Below are the code and all the weights of a small trained network. Each question names an input and a class and asks about switching units off, where a switched-off unit gives its printed mean instead of its output.

import numpy as np


def w(rows, s, z=0):
    codes = np.array(rows[::2]) - 128.0
    scale = np.full(codes.shape[1], s)
    scale[-1] = z or s
    return codes * scale


def f(y):
    return np.maximum(y, 0)


def log_softmax(a):
    a = a - a.max(-1, keepdims=True)
    return a - np.log(np.exp(a).sum(-1, keepdims=True))


def net(x, mask):
    res = np.array(x, float).reshape(1, 7) / 4 @ E
    y = f(res @ A[0][:, :-1].T + A[0][:, -1])
    res = res + np.where(mask, y, B[0][:, -1]) @ B[0][:, :-1]
    return log_softmax(res[-1] @ U[:, :-1].T + U[:, -1])


A, B = {}, {}
E = w([
[55,141,58,139,83,204],'x0',
[229,81,96,220,91,184],'x1',
[78,103,235,174,210,224],'x2',
[172,237,174,96,92,179],'x3',
[125,128,130,126,127,128],'x4',
[151,176,51,131,226,140],'x5',
[175,53,115,1,145,199],'x6',
],0.0041)
A[0] = w([
[75,133,83,146,91,173,73],'neuron 1',
[160,89,115,59,127,159,37],'neuron 2',
[172,225,165,93,102,192,67],'neuron 3',
[66,127,101,128,106,193,116],'neuron 4',
[117,81,92,141,150,109,141],'neuron 5',
[109,69,102,142,140,89,58],'neuron 6',
[202,103,199,125,182,62,104],'neuron 7',
[46,157,159,69,149,82,41],'neuron 8',
[110,77,107,140,146,96,47],'neuron 9',
[94,112,188,164,187,178,3],'neuron 10',
[138,140,76,99,87,80,16],'neuron 11',
[160,189,48,141,246,131,73],'neuron 12',
[168,128,166,128,152,91,77],'neuron 13',
[120,98,188,136,78,119,89],'neuron 14',
[88,137,86,136,102,168,63],'neuron 15',
[152,143,82,106,95,79,33],'neuron 16',
[99,108,162,106,81,112,88],'neuron 17',
[64,147,136,59,151,94,22],'neuron 18',
[137,165,142,112,116,138,78],'neuron 19',
[151,148,92,107,82,87,57],'neuron 20',
[149,186,150,119,101,146,59],'neuron 21',
[143,134,107,114,108,104,68],'neuron 22',
[131,142,109,127,154,130,82],'neuron 23',
[90,120,196,160,170,192,29],'neuron 24',
[160,71,120,48,132,171,34],'neuron 25',
[83,54,115,141,164,113,87],'neuron 26',
[138,115,126,97,128,141,66],'neuron 27',
[111,138,137,113,131,118,97],'neuron 28',
[95,127,115,124,118,159,144],'neuron 29',
[178,101,118,173,109,150,34],'neuron 30',
[108,180,130,198,123,82,14],'neuron 31',
[176,101,121,173,108,148,38],'neuron 32',
[117,146,128,157,122,114,61],'neuron 33',
[134,106,126,84,126,147,42],'neuron 34',
[197,96,115,191,110,160,45],'neuron 35',
[117,74,177,136,41,108,84],'neuron 36',
[124,139,146,137,156,156,96],'neuron 37',
[97,172,144,218,114,89,30],'neuron 38',
],0.011,0.0047)
B[0] = w([
[148,212,124,90,126,79,184],'neuron 1',
[78,111,147,131,229,97,179],'neuron 2',
[64,108,169,241,50,95,218],'neuron 3',
[99,195,92,86,116,78,209],'neuron 4',
[74,117,122,176,68,115,226],'neuron 5',
[126,127,190,199,93,112,184],'neuron 6',
[101,240,79,86,96,55,254],'neuron 7',
[151,164,22,194,147,214,220],'neuron 8',
[130,132,191,197,102,111,165],'neuron 9',
[213,31,82,98,111,82,198],'neuron 10',
[207,56,104,110,121,87,188],'neuron 11',
[92,106,205,22,68,228,238],'neuron 12',
[126,190,105,97,118,96,168],'neuron 13',
[107,119,173,61,107,177,185],'neuron 14',
[151,201,134,101,129,83,163],'neuron 15',
[177,55,95,109,119,79,192],'neuron 16',
[123,113,169,98,92,183,175],'neuron 17',
[187,145,72,181,161,222,190],'neuron 18',
[131,128,143,173,104,120,147],'neuron 19',
[146,54,66,107,99,87,198],'neuron 20',
[96,109,132,195,92,118,161],'neuron 21',
[143,94,101,112,119,98,155],'neuron 22',
[149,131,162,104,120,149,136],'neuron 23',
[179,21,62,93,110,88,213],'neuron 24',
[72,110,154,140,251,109,199],'neuron 25',
[93,121,164,206,65,110,218],'neuron 26',
[103,114,137,126,165,114,139],'neuron 27',
[125,135,99,143,125,146,143],'neuron 28',
[85,151,88,96,112,105,186],'neuron 29',
[156,147,71,163,154,193,164],'neuron 30',
[82,104,173,134,243,100,193],'neuron 31',
[156,146,74,157,153,194,164],'neuron 32',
[109,120,144,125,174,117,143],'neuron 33',
[115,108,152,129,186,115,144],'neuron 34',
[116,144,9,172,133,217,199],'neuron 35',
[96,115,173,38,96,203,215],'neuron 36',
[114,82,84,115,107,113,160],'neuron 37',
[41,87,132,128,250,116,221],'neuron 38',
],0.029,0.0032)
U = w([
[195,39,83,111,117,72,109],'0',
[74,112,149,143,255,114,104],'1',
[167,169,56,193,146,223,110],'2',
[120,134,123,124,118,123,249],'3',
[96,122,170,225,64,100,107],'4',
[118,124,177,49,93,202,103],'5',
[126,231,93,87,120,58,108],'6',
[253,170,205,160,175,113,102],'7',
],0.0062,0.014)

Each question gives the input, the list of numbers given to net, and the class t.
The units are the neurons (one row each of A and B). Each row of codes is followed by its name. A weight is (code - 128) times the scale printed after its matrix; where a second scale follows, it is the last column's (A, B and U).
mask holds one flag per neuron, in row order. A switched-off neuron (its flag False) gives its mean, the last column of its row in B, instead of its output. The means were averaged over made-up inputs and are rounded, as every weight is.
A unit's drop is (log p(t) with every unit on - log p(t) with that unit switched off) / (log p(t) with every unit on - log p(t) with every unit switched off).
The circuit of an input: a set's keep is (log p(t) with only the set's units on - log p(t) with every unit switched off) / (log p(t) with every unit on - log p(t) with every unit switched off). Starting from the 12 units with the biggest drops (on a tie, the unit counted first), units are removed one at a time, each time the one whose removal leaves the highest keep (on an exact tie, the one counted first), for as long as the keep stays at least 0.8.
circuit, biggest first: the units of the circuit, biggest drop first
k most important neurons: the k neurons with the biggest drops, biggest first
drop of u: that unit's drop, to one decimal
input [2,4,-4,-5,-2,6,-2], class 5: circuit, biggest first => neuron 12
input [8,4,5,-7,-1,2,5], class 6: 3 most important neurons => neuron 4; neuron 1; neuron 15
input [1,5,5,-7,4,0,6], class 4: 3 most important neurons => neuron 26; neuron 5; neuron 38
input [-2,-7,2,3,-5,1,-5], class 2: 2 most important neurons => neuron 8; neuron 18
input [-5,-1,-3,-8,6,2,-8], class 1: 2 most important neurons => neuron 38; neuron 31
input [0,-8,-6,-8,-3,-2,-7], class 2: 2 most important neurons => neuron 8; neuron 18
input [1,-6,1,7,-4,-6,-3], class 4: 2 most important neurons => neuron 3; neuron 21
input [2,4,7,-6,-4,3,-3], class 0: 2 most important neurons => neuron 10; neuron 24
input [0,-2,-4,6,-4,1,-6], class 1: circuit, biggest first => neuron 31; neuron 38
input [6,6,0,-7,-2,-7,7], class 1: 3 most important neurons => neuron 25; neuron 2; neuron 12
input [-8,1,5,-3,5,2,-6], class 6: 2 most important neurons => neuron 7; neuron 13
input [3,-5,-6,1,-4,6,-3], class 0: 4 most important neurons => neuron 11; neuron 16; neuron 20; neuron 36
input [-4,-8,-3,-8,1,3,4], class 2: 3 most important neurons => neuron 18; neuron 8; neuron 3
input [7,-2,5,-3,1,-3,8], class 1: circuit, biggest first => neuron 25
input [3,-4,-5,3,0,-1,5], class 0: circuit, biggest first => neuron 11; neuron 20
input [-4,2,0,3,1,-5,3], class 5: circuit, biggest first => neuron 36; neuron 14
input [1,6,-4,6,1,1,-3], class 2: drop of neuron 35 => 0.8
input [0,6,8,2,3,7,-5], class 0: drop of neuron 24 => 0.4
input [5,2,-8,5,5,6,3], class 0: drop of neuron 20 => 0.2
input [-8,6,4,-2,6,-5,5], class 6: circuit, biggest first => neuron 7
